cols: K U P H
[155 175  94 173] = Mer
[133 121 141 109] = Vopi
[154 159 122 159] = kige
[112 131 135 159] = Mimal
[121 113 155 111] = Zore
[125 118 128 107] = Noti
[131 142 123 152] = loku
[106  82 150  70] = pirag
[155 188  85 216] = mono
[124  97 157  79] = sazi
[124  97  81 162] = Ripa
[122 117 148 104] = Zup
len: [121 113]  2
diff Noti: [124 118 128 107]  1, [125]
len: [155 175  94]  3
diff Noti: [126 118 128 107]  1, [125]
has: [124  97  81]  yes
down: [111 107]  H
diff Mimal: [112 130 135 159]  2, [131]

cols: G D W A Q L M
[ 86  56  73  94  88  79 133] = suvi
[105 115 114 151 120 163 148] = febu
[176 161 179 133 126 149 123] = Geni
down: [151 133]  A
diff febu: [105 115 114 151 120 163 147]  7, [148]
len: [176]  1
down: [148 123]  M

cols: F C S B Y J
[151 128 128 128 131 153] = bigo
[151 128 128 128 149 216] = koged
[128 153 214 147 127 128] = dise
diff dise: [128 153 214 147 126 128]  5, [127]
diff dise: [127 153 214 147 127 128]  1, [128]
len: [151 128 128]  3
diff bigo: [151 127 128 128 131 153]  2, [128]
asked: [128 153 214 147 127 128]  dise
len: [151 128 128 128 149]  5

cols: T X E Z R N V
[168 141 116  93 123 181 158] -> Pozu
[126 119  99  92 128 159 147] -> podis
[135 122 131 133 134 135 124] -> Goluz
[168 141 116  93 162 181 158] -> pezeg
[128 136 127 135 128 122 121] -> mil
[163 135 134 125 159 164 137] -> Fudop
[127 136 124 133 127 122 121] -> vemi
[138 123 136 140 136 134 121] -> pidur
[185 151 112  69 174 192 175] -> vurov
[209 166  43 154 105  94  75] -> kom
has: [135 128]  yes
len: [127 136 124 133 127 122 121]  7

cols: lag Fufu Detu Pof
[134 141 110  78]  kefan
[ 98 211  99  84]  sikal
[ 98 211 119 177]  latu
[134 141  89  79]  Dade
[102 119  81 129]  nog
[170 112  86 138]  guv
has: [110  78]  yes
diff nog: [101 119  81 129]  1, [102]
len: [134 141 110]  3

cols: didum lefat tafos Deni rur nikop zele mivom gaku
[109 131 114 145 115 136 130 145 152] -> gub
[ 97 116 146  81 118  64 126 118 164] -> zes
[ 78 113 148  87 104  57 124 129 158] -> govok
[127 110 121 168 159 177 114 123  65] -> vis
has: [131 109]  no
diff govok: [ 78 113 148  87 104  57 124 128 158]  8, [129]
has: [114 145 115 136 130]  yes

cols: div Kefo dudab Pumi fibaf reteg
[142 154 101 156 136 170] = bug
[137  87 145 176 183 159] = Lupas
[130 128 189 135 105  67] = kolan
[113  99 190 132  97 210] = tigog
[103  97 108 137 176 189] = zezo
[150 154 147 127  85 144] = repap
[110 177 137  96 149 197] = Zef
[150 154 147  98 156  84] = vama
len: [142 154 101 156]  4
has: [ 87 145]  yes
has: [142 154 101 156 136]  yes

cols: pag momeb Ribib nufe lib dase
[100 148 179 219  81  72] : zar
[ 48  30 212 204 130  59] : Bozu
[125 131 194 212  99  70] : vid
[212 217  46  61 131 187] : rima
[121 125  65  40 152 116] : dok
[ 87  56 193 196 114  49] : Nusa
[ 50  46 199 189 123  51] : Tesok
[ 95 120 199 215  86 103] : zug
[ 95 128 124 163 118 132] : taso
[150 132 123 145  74  91] : rel
[176 195  64  55 161 166] : zir
down: [ 40 196 189 215 163 145]  nufe
diff zar: [100 149 179 219  81  72]  2, [148]
down: [121  87  50  95]  pag
diff Bozu: [ 48  29 212 204 130  59]  2, [30]
len: [150 132 123 145  74  91]  6
len: [87 56]  2

cols: lur pul rupan guri Nede dip Betin napag
[116 185  88 186 114  58 106 127] -> nugo
[111 205  72 207 109  32  99 127] -> niva
[119 179  95 175 116  64 110 133] -> Razu
[145  50 184  46 147 226 160 130] -> zirik
diff nugo: [116 185  88 186 114  58 106 128]  8, [127]
diff Razu: [119 179  95 175 116  64 111 133]  7, [110]
down: [109 116]  Nede
len: [119 179  95 175 116  64 110 133]  8
down: [205 179  50]  pul
diff nugo: [116 185  88 186 114  58 106 126]  8, [127]

cols: gis Sif mosag tilup
[218 160 164  44] : zur
[218 160 148  55] : vene
[218 160 148  79] : Vefol
has: [161 148  55]  no
len: [218 160]  2
diff vene: [218 160 149  55]  3, [148]
has: [218 160 148]  yes
len: [218 160 148]  3

cols: basu kosud fur bek
[121 185 186 200] = deban
[ 63 100 151  50] = kelov
[67 59 81 79] = ganuv
[124 154 184 163] = livu
has: [121 185 187 200]  no
has: [ 63 100]  yes
diff ganuv: [66 59 81 79]  1, [67]
len: [124 154 184]  3
down: [121  63  67]  basu
len: [ 63 100 151  50]  4
has: [67 59 81 79]  yes

cols: Takip Veb bafil tevug dapo nisu lom Tipem Lub
[129 134 138 135 134 124  94 132 141] = gat
[129 123 138 135 134 124 103 132 121] = voso
[166 134 138 135 156 124  94 132 121] = Zis
[111 134 100 135 134 124  94 132 121] = zibob
[129 134 138 135 134 124  94 132 148] = tupu
[129 123 138 135 134 124  95 132 121] = Dar
[129 134 121 135 134 133  94 132 127] = suzo
[140  78 138 151 134  66  92  57 115] = Refa
[129 134 121 135 134 133  94 132 121] = vone
has: [132  94]  no
has: [129 134]  yes
has: [ 94 132 127]  yes
len: [140  78 138 151]  4
has: [124 103 132 121]  yes
len: [129 134 138 135 134 124  94 132]  8
has: [138 134]  no

cols: Fivez foz kef Zik geb runo
[206  68 172  41 190 186] = Gim
[206  68 172 165 134  91] = Fud
[206  68 172  41 144 149] = bozi
down: [190 134]  geb
has: [ 40 144]  no

cols: ruk zuvi golu lisig pege kozi
[158  40  58 190 176 196] = til
[ 72 198 165  58  85  64] = vikek
[164  42 132 185 205 193] = ruz
[ 87 202 120  56  66  58] = Gama
len: [ 72 198 165  58  85]  5
diff Gama: [ 87 202 120  57  66  58]  4, [56]
down: [158  72 164]  ruk

cols: mif sifer Vetav Remiv tagok Zale dotur
[102 138 128 104  67 124 114] : gevo
[138  76 187 200 111  68 201] : Gik
[135  87 166 215 147  89 197] : Dere
has: [200 111  68 201]  yes
down: [102 138]  mif
diff gevo: [102 138 128 104  67 124 115]  7, [114]
diff Dere: [135  88 166 215 147  89 197]  2, [87]
down: [200 215]  Remiv
len: [135  87 166 215 147  89 197]  7

cols: Vifut satip buza tuvin mosar movev Bifo vepom
[ 90 164  98 202 164 152  42  37]  mimip
[ 92 152  96 116 146 137 147 146]  gugo
[186 110 140  90 107 121 173 175]  fikin
len: [ 90 164  98 202 164 152  42  37]  8
down: [152 110]  satip
down: [152 137]  movev
diff mimip: [ 90 164  99 202 164 152  42  37]  3, [98]
down: [ 37 146]  vepom
len: [186 110 140  90]  4

cols: tiva girel Tagi Febos Vez nep zutif
[167 131 132 183  79 106  88] -> Papap
[167 145  75 159 106  85 141] -> gedin
[167 121 162 104 158 210 129] -> subo
[167 145  77 159 106  85 141] -> fanef
[167 145  75 157 106  86 142] -> zuz
[167 145  75 159 106  85  87] -> ven
[167 121 162 104 158 119 129] -> Sovu
down: [106 158 106 106 106 158]  Vez
down: [ 75 162  77  75]  Tagi
len: [167 131 132 183  79 106  88]  7
diff subo: [167 121 162 104 159 210 129]  5, [158]
diff Sovu: [167 121 162 104 157 119 129]  5, [158]
down: [131 145 121 145 145]  girel
diff zuz: [167 144  75 157 106  86 142]  2, [145]

cols: gidot mived Ziv les tular Dut fel
[156 143  77 161  54 163 123] : vem
[215 164 159 112 109 100 156] : Zope
[ 77 108  88 151 115 160 107] : vuso
[174 149  97 149  65 148 132] : tivol
[190 152 167 106 133  96 152] : soz
diff tivol: [174 148  97 149  65 148 132]  2, [149]
has: [215 164 159 111 109]  no
down: [156 107 132]  fel
diff soz: [190 151 167 106 133  96 152]  2, [152]
len: [215 164 159 112 109 100]  6
has: [108  88]  yes
len: [174 149  97 149  65]  5

cols: galor koge fodif salak lik
[128 164 208 202  57] : Baki
[126 138 155 154 103] : pefi
[126 138 157 156 104] : sorud
[126 138  29  41 215] : Nid
has: [215  41]  no
has: [125 138]  no
asked: [126 138 157 156 104]  sorud
down: [208 155]  fodif

cols: Nuro Pim Duz vuna fosa
[ 83  88  68 116 115] = poz
[ 99  85  98 194 175] = nava
[133 103 110 196 132] = Kode
[ 99  85 177  80  43] = nefa
diff Kode: [133 103 110 197 132]  4, [196]
has: [85 97]  no
len: [99]  1
diff poz: [ 83  89  68 116 115]  2, [88]
has: [99 85]  yes
down: [175 132]  fosa
diff Kode: [134 103 110 196 132]  1, [133]

cols: voka katoz tugev Kamok
[114 221 138  37] : Kogif
[156 217  97  41] : Gimu
[220 131  33 121] : fil
[187  54  73 202] : gurek
[220 124  35 129] : godo
[191 196  66  57] : Vos
[193 190  61  61] : turad
[118  37 140 221] : vir
[217 106  39 147] : zol
[175  48  81 210] : Manas
down: [187 220 191 193]  voka
has: [222 138]  no
down: [57 61]  Kamok
has: [ 33 121]  yes
len: [193 190]  2

cols: binu mesin Fifed ras vodom nide
[165 174 155  56  41  94] = bobor
[121 130 127 124 134 153] = vikal
[128 106 114  95 138 119] = lirad
[107 119 108 126 137 126] = Fepo
[157 171 190  99 171 105] = giriv
[121 130 127 124 191  94] = gasom
[161 191 180 134 189  72] = Timov
[107 119 108 126 137 164] = Logob
has: [129 127 124 134 153]  no
down: [171 130 191 119]  mesin
has: [190 180]  no
len: [121 130]  2
down: [119 126 105  94  72]  nide

cols: Mupe visi Bod fubag sor zuzan Tiden
[117 134 138 123 137 102 125] = zuv
[104 104 110 111  84 142 192] = Nesat
[160 136 138 148 167 173  50] = Renu
[ 71 144 145 119  78 134 172] = Senif
[130 120 127 121 107 136 140] = Molu
[ 76 191 192 154 137  94  94] = Sef
[119 131 120 120 150 113 120] = Rud
has: [143 192]  no
down: [104 136]  visi

